Below are the code and all the weights of a small trained network. Each question names an input and a target symbol and asks about switching units off, where a switched-off unit gives its printed mean instead of its output.

import numpy as np


def w(rows, s, z=0):
    codes = np.array(rows[::2]) - 128.0
    scale = np.full(codes.shape[1], s)
    scale[-1] = z or s
    return codes * scale


def f(y):
    return np.maximum(y, 0)


def softmax(a):
    e = np.exp(a - a.max(-1, keepdims=True))
    return e / e.sum(-1, keepdims=True)


def log_softmax(a):
    a = a - a.max(-1, keepdims=True)
    return a - np.log(np.exp(a).sum(-1, keepdims=True))


def net(x, mask):
    ids = ['βδεζηφψω'.index(c) for c in x.split()]
    T = len(ids)
    res = E[ids] + P[:T]
    r = res
    for j in range(3):
        rows = slice(2 * j, 2 * j + 2)
        q, k, v = (r @ M[0][rows].T for M in (Q, K, V))
        z = softmax(np.where(np.tri(T) > 0, q @ k.T / 2**0.5, -1e9)) @ v
        o = O[0][rows]
        res = res + np.where(mask[j], z, o[:, -1]) @ o[:, :-1]
    y = f(res @ A[0][:, :-1].T + A[0][:, -1])
    res = res + np.where(mask[3:27], y, B[0][:, -1]) @ B[0][:, :-1]
    return log_softmax(res[-1] @ U[:, :-1].T + U[:, -1])


Q, K, V, O, A, B = {}, {}, {}, {}, {}, {}
E = w([
[159,220,138,194,77,151,235,137,99,111],'β',
[166,206,196,54,139,80,95,11,2,128],'δ',
[205,157,77,191,156,168,109,153,129,145],'ε',
[153,226,49,206,114,135,128,99,171,131],'ζ',
[137,136,103,84,8,78,72,126,70,32],'η',
[193,113,125,144,194,179,159,215,109,125],'φ',
[105,116,94,71,14,213,27,149,148,137],'ψ',
[26,234,222,145,114,63,30,162,176,123],'ω',
],0.014)
P = w([
[23,64,95,125,161,139,177,102,180,127],'0',
[192,192,130,133,80,98,124,203,105,155],'1',
[173,183,106,86,173,171,105,231,138,121],'2',
[134,107,131,176,65,56,172,118,144,178],'3',
[112,140,88,97,191,240,33,28,86,106],'4',
[160,98,185,86,136,222,11,45,217,42],'5',
[126,160,24,134,125,159,137,102,64,181],'6',
],0.011)
Q[0] = w([
[111,101,96,149,118,111,166,185,161,139],'head 1',
[125,147,92,174,197,130,177,133,108,167],'head 1',
[105,146,80,118,159,162,142,106,66,147],'head 2',
[144,103,168,77,107,187,67,59,138,9],'head 2',
[98,134,51,133,136,108,170,160,66,211],'head 3',
[99,130,120,101,132,200,86,60,76,113],'head 3',
],0.014)
K[0] = w([
[33,11,144,146,175,139,180,32,123,114],'head 1',
[74,61,129,139,85,62,159,149,88,212],'head 1',
[168,123,144,155,49,67,131,149,67,254],'head 2',
[205,252,136,81,116,168,95,184,116,88],'head 2',
[111,10,151,202,82,46,164,73,129,218],'head 3',
[222,195,125,101,60,65,99,207,106,208],'head 3',
],0.0092)
V[0] = w([
[168,102,93,120,148,82,106,108,137,93],'head 1',
[140,118,108,109,114,131,170,171,137,93],'head 1',
[119,125,62,139,150,135,55,109,162,163],'head 2',
[186,160,66,140,85,134,180,99,110,155],'head 2',
[89,172,129,132,6,125,119,100,142,83],'head 3',
[83,183,120,124,127,65,208,94,201,111],'head 3',
],0.011)
O[0] = w([
[150,201,67,97,124,56,121,125,77,75,110],'head 1',
[89,74,83,185,73,121,178,142,102,76,138],'head 1',
[80,254,119,143,146,213,31,179,47,143,143],'head 2',
[131,138,207,214,102,78,67,125,165,151,210],'head 2',
[151,170,166,56,87,166,123,201,175,65,255],'head 3',
[133,49,193,115,178,202,76,93,108,55,183],'head 3',
],0.0087,0.0074)
A[0] = w([
[123,174,75,185,170,109,135,181,126,139,106],'neuron 1',
[103,76,164,45,124,130,129,144,151,154,147],'neuron 2',
[175,126,192,104,137,75,123,64,55,147,134],'neuron 3',
[143,111,174,39,143,137,101,44,114,126,71],'neuron 4',
[184,103,49,148,186,80,142,125,141,147,175],'neuron 5',
[53,23,84,63,58,146,121,70,88,138,161],'neuron 6',
[119,72,92,170,95,217,119,151,167,195,185],'neuron 7',
[166,95,114,170,174,49,171,92,94,114,44],'neuron 8',
[179,159,178,174,192,122,123,90,109,127,197],'neuron 9',
[193,147,93,203,208,173,209,81,103,170,225],'neuron 10',
[91,139,144,150,114,140,113,203,169,45,135],'neuron 11',
[147,78,190,123,110,112,180,118,103,102,172],'neuron 12',
[204,120,49,120,197,172,255,57,167,144,154],'neuron 13',
[56,166,166,125,132,85,80,161,112,165,72],'neuron 14',
[132,108,97,133,145,193,229,135,209,65,77],'neuron 15',
[188,176,110,117,150,102,218,164,193,148,119],'neuron 16',
[184,123,182,178,168,90,178,121,165,154,170],'neuron 17',
[145,221,119,133,201,137,159,157,104,173,110],'neuron 18',
[101,4,110,100,138,147,60,170,162,177,91],'neuron 19',
[134,137,124,168,101,55,117,162,135,22,207],'neuron 20',
[42,101,129,99,202,69,158,92,57,167,3],'neuron 21',
[16,121,189,29,95,161,58,86,32,133,24],'neuron 22',
[146,140,164,30,109,116,94,110,162,105,197],'neuron 23',
[202,111,65,102,191,76,207,37,61,171,100],'neuron 24',
],0.0074,0.0031)
B[0] = w([
[79,83,151,150,96,106,182,146,143,150,163],'neuron 1',
[123,186,141,148,146,65,137,141,138,98,160],'neuron 2',
[154,143,120,113,110,152,72,166,171,130,181],'neuron 3',
[107,111,121,146,96,133,105,161,129,191,181],'neuron 4',
[109,155,125,116,122,75,134,145,107,111,149],'neuron 5',
[153,186,170,171,170,133,60,194,167,101,158],'neuron 6',
[107,135,157,123,57,123,205,115,152,94,187],'neuron 7',
[123,132,83,111,88,161,76,109,88,68,146],'neuron 8',
[111,132,161,93,176,145,226,68,94,49,211],'neuron 9',
[104,137,94,104,174,50,161,139,113,190,171],'neuron 10',
[125,91,127,160,152,134,139,129,111,161,255],'neuron 11',
[160,140,110,129,138,106,78,110,103,141,173],'neuron 12',
[131,174,95,2,33,134,119,125,62,119,161],'neuron 13',
[126,73,129,72,169,130,178,118,116,143,173],'neuron 14',
[174,45,89,159,113,129,90,128,96,179,179],'neuron 15',
[178,192,104,139,124,123,87,173,144,108,169],'neuron 16',
[143,136,146,115,138,109,186,81,168,115,172],'neuron 17',
[140,82,181,108,95,152,162,138,186,142,178],'neuron 18',
[103,115,178,134,83,122,146,131,133,112,151],'neuron 19',
[150,107,90,141,184,146,127,96,92,161,219],'neuron 20',
[203,193,163,117,158,97,118,89,201,84,139],'neuron 21',
[165,118,91,119,109,46,146,130,166,139,218],'neuron 22',
[79,104,124,151,171,127,133,111,112,170,244],'neuron 23',
[72,69,114,184,66,151,134,145,86,78,159],'neuron 24',
],0.0086,0.0098)
U = w([
[179,31,122,128,134,136,123,121,181,126,1],'β',
[225,198,152,8,168,54,100,124,169,65,177],'δ',
[76,118,156,170,254,57,134,186,155,214,133],'ε',
[80,168,154,148,179,203,92,136,83,17,202],'ζ',
[198,103,36,200,193,105,18,198,94,168,188],'η',
[85,96,118,91,112,111,100,143,77,101,61],'φ',
[125,145,163,140,63,137,64,224,181,138,119],'ψ',
[120,58,119,38,122,194,52,102,86,192,132],'ω',
],0.0059,0.0032)

Each question gives the input, a string of symbols that net reads in full, and the target symbol t.
The units are the heads (2 rows each of Q, K, V and O) and the neurons (one row each of A and B). Each row of codes is followed by its name. A weight is (code - 128) times the scale printed after its matrix; where a second scale follows, it is the last column's (O, A, B and U).
mask holds one flag per unit, heads first, then neurons. A switched-off unit (its flag False) gives its mean, the last column of its rows in O or B, instead of its output. The means were averaged over made-up inputs and are rounded, as every weight is.
A unit's drop is (log p(t) with every unit on - log p(t) with that unit switched off) / (log p(t) with every unit on - log p(t) with every unit switched off).
The circuit of an input: a set's keep is (log p(t) with only the set's units on - log p(t) with every unit switched off) / (log p(t) with every unit on - log p(t) with every unit switched off). Starting from the 12 units with the biggest drops (on a tie, the unit counted first), units are removed one at a time, each time the one whose removal leaves the highest keep (on an exact tie, the one counted first), for as long as the keep stays at least 0.8.
circuit, biggest first: the units of the circuit, biggest drop first
most important unit: the unit with the biggest drop
k most important neurons: the k neurons with the biggest drops, biggest first
which heads matter: for each layer, one digit per head in row order, 1 if its drop is at least 0.15 and else 0, layers parted by /
input ε δ φ β, target ε: most important unit	head 3
input δ δ δ ζ ζ φ, target δ: which heads matter	011
input β δ ε, target β: circuit, biggest first	(head 2; head 3; head 1)
input φ ζ ζ ζ, target φ: which heads matter	001
input η ζ η ψ η φ ζ, target ψ: which heads matter	001
input β δ ψ φ, target β: circuit, biggest first	(head 2; head 3)
input ω η δ δ ζ ψ, target ψ: which heads matter	000
input ω β ζ ζ η ψ β, target ζ: circuit, biggest first	(head 3; head 2; neuron 9)
input ε ζ ζ ε, target ε: circuit, biggest first	(head 3; neuron 10)
input φ ω η δ η ζ, target η: which heads matter	001
input ψ φ ω ζ ω ζ, target ω: circuit, biggest first	(head 2; neuron 13; neuron 15)
input ζ ζ ζ φ δ ε, target ζ: circuit, biggest first	(head 2; neuron 9; neuron 22)
input η ψ η ζ, target η: which heads matter	101
input β ζ β, target β: 2 most important neurons	(neuron 15; neuron 17)
input ε β δ ω φ ε, target δ: which heads matter	011
input δ ε η δ δ β, target η: which heads matter	001
input η ζ φ δ β ε, target φ: most important unit	head 3
input δ β ω β, target δ: which heads matter	100
input ζ φ ζ φ ζ, target φ: which heads matter	001
input δ ψ δ φ, target δ: most important unit	head 1
input φ β ζ δ ψ δ ζ, target δ: circuit, biggest first	(head 2; head 1; neuron 13; neuron 11)
input ψ ψ ε, target ψ: which heads matter	001
